Below are the code and all the weights of a small trained network. Each question names an input and a class and asks about switching units off, where a switched-off unit gives its printed mean instead of its output.

import numpy as np


def w(rows, s, z=0):
    codes = np.array(rows[::2]) - 128.0
    scale = np.full(codes.shape[1], s)
    scale[-1] = z or s
    return codes * scale


def f(y):
    return np.maximum(y, 0)


def log_softmax(a):
    a = a - a.max(-1, keepdims=True)
    return a - np.log(np.exp(a).sum(-1, keepdims=True))


def net(x, mask):
    res = np.array(x, float).reshape(1, 4) / 4 @ E
    y = f(res @ A[0][:, :-1].T + A[0][:, -1])
    res = res + np.where(mask, y, B[0][:, -1]) @ B[0][:, :-1]
    return log_softmax(res[-1] @ U[:, :-1].T + U[:, -1])


A, B = {}, {}
E = w([
[2,56,145,145,86,104,76,171,219,44],'x0',
[125,96,88,118,126,177,109,168,129,158],'x1',
[120,181,116,240,148,153,95,242,32,75],'x2',
[154,127,200,187,25,224,212,121,155,131],'x3',
],0.011)
A[0] = w([
[65,173,145,254,189,123,24,236,40,60,140],'n0',
[141,154,111,208,121,120,106,160,91,93,161],'n1',
[149,193,64,194,153,149,138,145,30,115,140],'n2',
[226,165,173,103,75,209,216,103,127,174,182],'n3',
[70,63,129,88,62,140,91,109,169,115,191],'n4',
[173,120,149,107,188,165,95,161,143,140,122],'n5',
[137,192,135,188,96,165,160,186,79,135,88],'n6',
[109,86,202,143,60,165,169,189,161,99,26],'n7',
[87,79,167,186,26,157,168,104,175,114,94],'n8',
[123,102,81,46,125,84,110,115,167,164,199],'n9',
[160,150,64,64,226,73,113,109,39,169,253],'n10',
[18,121,87,99,147,33,3,165,175,73,138],'n11',
[62,37,190,155,25,153,154,163,169,61,29],'n12',
[208,148,82,63,215,85,135,94,93,178,168],'n13',
],0.008,0.0046)
B[0] = w([
[186,77,152,111,197,187,197,189,162,136,248],'n0',
[153,154,137,176,167,140,151,146,112,135,183],'n1',
[145,171,124,139,140,136,149,187,87,113,195],'n2',
[161,129,183,104,130,208,126,97,124,245,229],'n3',
[125,130,125,82,137,78,111,104,134,121,203],'n4',
[141,146,109,120,115,110,145,128,115,107,143],'n5',
[161,178,170,181,101,154,122,156,98,83,184],'n6',
[146,140,83,160,132,99,170,158,96,92,181],'n7',
[142,133,58,108,121,113,198,160,150,158,203],'n8',
[67,115,133,117,107,114,110,66,156,103,197],'n9',
[98,122,57,164,138,44,180,128,124,110,220],'n10',
[149,66,205,68,193,145,123,67,159,138,240],'n11',
[88,110,55,169,117,76,168,133,135,124,212],'n12',
[128,124,75,128,111,110,223,108,151,125,204],'n13',
],0.011,0.017)
U = w([
[56,137,30,128,49,21,131,75,151,149,205],'0',
[187,92,238,70,178,223,134,106,171,184,202],'1',
[125,140,65,187,161,69,151,224,111,35,146],'2',
[156,223,223,197,74,207,60,184,54,132,3],'3',
[38,87,205,51,123,64,1,64,172,59,82],'4',
],0.0084,0.0023)

Each question gives the input, the list of numbers given to net, and the class t.
The units are the neurons (one row each of A and B). Each row of codes is followed by its name. A weight is (code - 128) times the scale printed after its matrix; where a second scale follows, it is the last column's (A, B and U).
mask holds one flag per neuron, in row order. A switched-off neuron (its flag False) gives its mean, the last column of its row in B, instead of its output. The means were averaged over made-up inputs and are rounded, as every weight is.
A unit's drop is (log p(t) with every unit on - log p(t) with that unit switched off) / (log p(t) with every unit on - log p(t) with every unit switched off).
The circuit of an input: a set's keep is (log p(t) with only the set's units on - log p(t) with every unit switched off) / (log p(t) with every unit on - log p(t) with every unit switched off). Starting from the 12 units with the biggest drops (on a tie, the unit counted first), units are removed one at a time, each time the one whose removal leaves the highest keep (on an exact tie, the one counted first), for as long as the keep stays at least 0.8.
units of the circuit, in order: the units of the circuit, biggest drop first
unit that matters most: the unit with the biggest drop
k most important neurons: the k neurons with the biggest drops, biggest first
drop when u is switched off: that unit's drop, to one decimal
input [6,-4,7,-2], class 1: unit that matters most -> n11
input [-6,-5,6,1], class 3: units of the circuit, in order -> [n6 n12]
input [5,-7,-4,0], class 4: 3 most important neurons -> [n11 n10 n13]
input [5,3,7,0], class 1: 3 most important neurons -> [n0 n11 n10]
input [-7,6,1,7], class 3: 3 most important neurons -> [n11 n6 n0]
input [6,1,6,-1], class 1: 2 most important neurons -> [n11 n0]
input [2,5,8,-5], class 1: 2 most important neurons -> [n0 n11]
input [-3,2,-2,0], class 0: drop when n0 is switched off -> 0.8
input [2,0,3,-6], class 1: drop when n11 is switched off -> 0.9
input [-1,8,-3,0], class 0: drop when n11 is switched off -> 0.6
input [6,3,2,-5], class 1: drop when n0 is switched off -> 0.4
